Below is a small trained network, with its code and all its weights. Each question gives an input and a class and asks what happens when units are switched off, that is, made to give their printed mean instead of their output.

import numpy as np


def w(rows, s, z=0):
    codes = np.array(rows[::2]) - 128.0
    scale = np.full(codes.shape[1], s)
    scale[-1] = z or s
    return codes * scale


def f(y):
    return np.maximum(y, 0)


def log_softmax(a):
    a = a - a.max(-1, keepdims=True)
    return a - np.log(np.exp(a).sum(-1, keepdims=True))


def net(x, mask):
    res = np.array(x, float).reshape(1, 7) / 4 @ E
    y = f(res @ A[0][:, :-1].T + A[0][:, -1])
    res = res + np.where(mask, y, B[0][:, -1]) @ B[0][:, :-1]
    return log_softmax(res[-1] @ U[:, :-1].T + U[:, -1])


A, B = {}, {}
E = w([
[127,126,130,125,129],'x0',
[127,127,130,126,128],'x1',
[239,95,175,155,80],'x2',
[199,171,74,5,150],'x3',
[126,128,128,127,133],'x4',
[127,129,128,127,129],'x5',
[122,255,190,126,120],'x6',
],0.006)
A[0] = w([
[122,168,124,118,134,44],'N0',
[145,133,213,174,116,121],'N1',
[62,93,116,169,112,45],'N2',
[127,149,130,129,132,136],'N3',
[117,112,61,90,140,120],'N4',
[117,216,131,112,131,25],'N5',
[136,134,177,153,113,109],'N6',
[128,81,112,129,117,174],'N7',
[125,120,105,113,136,102],'N8',
[197,109,120,132,114,36],'N9',
[129,131,139,133,124,104],'N10',
[202,102,136,126,117,43],'N11',
[176,160,111,93,132,158],'N12',
[78,125,127,142,115,148],'N13',
[75,94,149,173,120,189],'N14',
[119,129,89,108,133,120],'N15',
[200,106,126,132,118,43],'N16',
[100,104,29,74,150,147],'N17',
[194,170,131,76,120,3],'N18',
[131,128,101,113,131,153],'N19',
[138,141,215,169,118,122],'N20',
[158,109,130,116,115,56],'N21',
[149,33,121,154,132,46],'N22',
[139,136,75,103,132,158],'N23',
[132,136,166,146,119,110],'N24',
[203,172,120,70,137,16],'N25',
[199,104,146,133,109,161],'N26',
[107,186,124,135,125,128],'N27',
[148,153,249,173,109,116],'N28',
[130,74,103,133,115,181],'N29',
[142,137,128,120,125,95],'N30',
[203,104,131,129,116,48],'N31',
[130,158,129,135,137,137],'N32',
[178,89,150,126,128,120],'N33',
[135,131,152,138,121,112],'N34',
[107,103,62,90,152,134],'N35',
[1,166,155,110,158,25],'N36',
[178,110,144,132,127,147],'N37',
[147,32,121,151,131,44],'N38',
[41,74,128,197,137,59],'N39',
[119,207,144,127,132,147],'N40',
[120,221,132,117,139,26],'N41',
],0.0094,0.004)
B[0] = w([
[122,111,136,89,138,141],'N0',
[219,136,110,137,97,224],'N1',
[100,109,147,71,167,183],'N2',
[110,120,127,137,126,152],'N3',
[207,133,128,106,141,194],'N4',
[72,113,145,66,179,175],'N5',
[183,128,127,130,108,178],'N6',
[95,130,135,103,156,198],'N7',
[157,134,132,119,122,145],'N8',
[89,109,148,83,165,154],'N9',
[141,128,129,126,127,133],'N10',
[75,118,140,84,173,163],'N11',
[76,108,130,102,160,215],'N12',
[74,132,124,125,140,186],'N13',
[32,133,111,153,122,254],'N14',
[166,126,144,112,119,163],'N15',
[80,118,146,84,170,159],'N16',
[240,119,150,79,128,241],'N17',
[72,146,111,203,77,178],'N18',
[151,124,136,117,141,168],'N19',
[213,134,107,141,99,221],'N20',
[117,120,146,105,143,137],'N21',
[74,158,112,191,77,190],'N22',
[168,120,139,105,148,195],'N23',
[170,129,120,132,121,164],'N24',
[41,148,110,210,83,195],'N25',
[74,140,114,166,103,215],'N26',
[64,123,129,132,137,182],'N27',
[253,135,115,152,97,251],'N28',
[86,129,135,99,164,211],'N29',
[120,130,126,140,118,135],'N30',
[73,118,140,87,176,164],'N31',
[104,121,125,141,126,159],'N32',
[63,126,128,143,140,179],'N33',
[153,126,130,128,116,149],'N34',
[209,125,148,97,128,206],'N35',
[52,145,100,213,71,198],'N36',
[88,136,120,154,120,184],'N37',
[74,158,108,189,74,189],'N38',
[52,116,162,62,184,233],'N39',
[52,105,120,168,121,215],'N40',
[68,109,151,70,182,179],'N41',
],0.027,0.0043)
U = w([
[110,104,161,69,189,198],'0',
[107,153,95,213,87,143],'1',
[249,130,130,121,114,7],'2',
],0.011,0.0019)

Each question gives the input, the list of numbers given to net, and the class t.
The units are the neurons (one row each of A and B). Each row of codes is followed by its name. A weight is (code - 128) times the scale printed after its matrix; where a second scale follows, it is the last column's (A, B and U).
mask holds one flag per neuron, in row order. A switched-off neuron (its flag False) gives its mean, the last column of its row in B, instead of its output. The means were averaged over made-up inputs and are rounded, as every weight is.
A unit's drop is (log p(t) with every unit on - log p(t) with that unit switched off) / (log p(t) with every unit on - log p(t) with every unit switched off).
The circuit of an input: a set's keep is (log p(t) with only the set's units on - log p(t) with every unit switched off) / (log p(t) with every unit on - log p(t) with every unit switched off). Starting from the 12 units with the biggest drops (on a tie, the unit counted first), units are removed one at a time, each time the one whose removal leaves the highest keep (on an exact tie, the one counted first), for as long as the keep stays at least 0.8.
units of the circuit, in order: the units of the circuit, biggest drop first
most important unit: the unit with the biggest drop
top k neurons: the k neurons with the biggest drops, biggest first
drop of u: that unit's drop, to one decimal
input [7,-1,-1,2,-4,-4,-8], class 2: most important unit -> N17
input [7,-6,-7,-8,5,-8,-1], class 0: top 2 neurons -> (N39 N2)
input [-4,0,1,8,6,0,7], class 1: top 4 neurons -> (N25 N18 N39 N40)
input [1,3,0,1,3,-5,-2], class 2: units of the circuit, in order -> (N39 N14 N40)
input [8,-6,1,5,-4,-5,3], class 1: top 2 neurons -> (N25 N18)
input [1,1,3,8,7,6,4], class 1: top 3 neurons -> (N25 N18 N39)
input [-3,5,-3,-6,-5,-8,-1], class 0: top 2 neurons -> (N39 N2)
input [7,0,-1,2,-4,-1,0], class 2: top 2 neurons -> (N39 N14)
input [-1,-5,8,8,3,0,7], class 1: top 2 neurons -> (N25 N18)
input [8,6,-6,1,-5,6,-1], class 2: top 2 neurons -> (N17 N39)
input [-5,-1,-2,-5,-1,0,-2], class 0: drop of N39 -> 0.6
input [8,-2,3,6,5,-7,1], class 1: drop of N12 -> -0.1
input [2,8,4,-6,6,-3,6], class 2: drop of N32 -> 0.0
input [8,-8,-5,-6,-6,-2,-7], class 0: top neuron -> (N39)
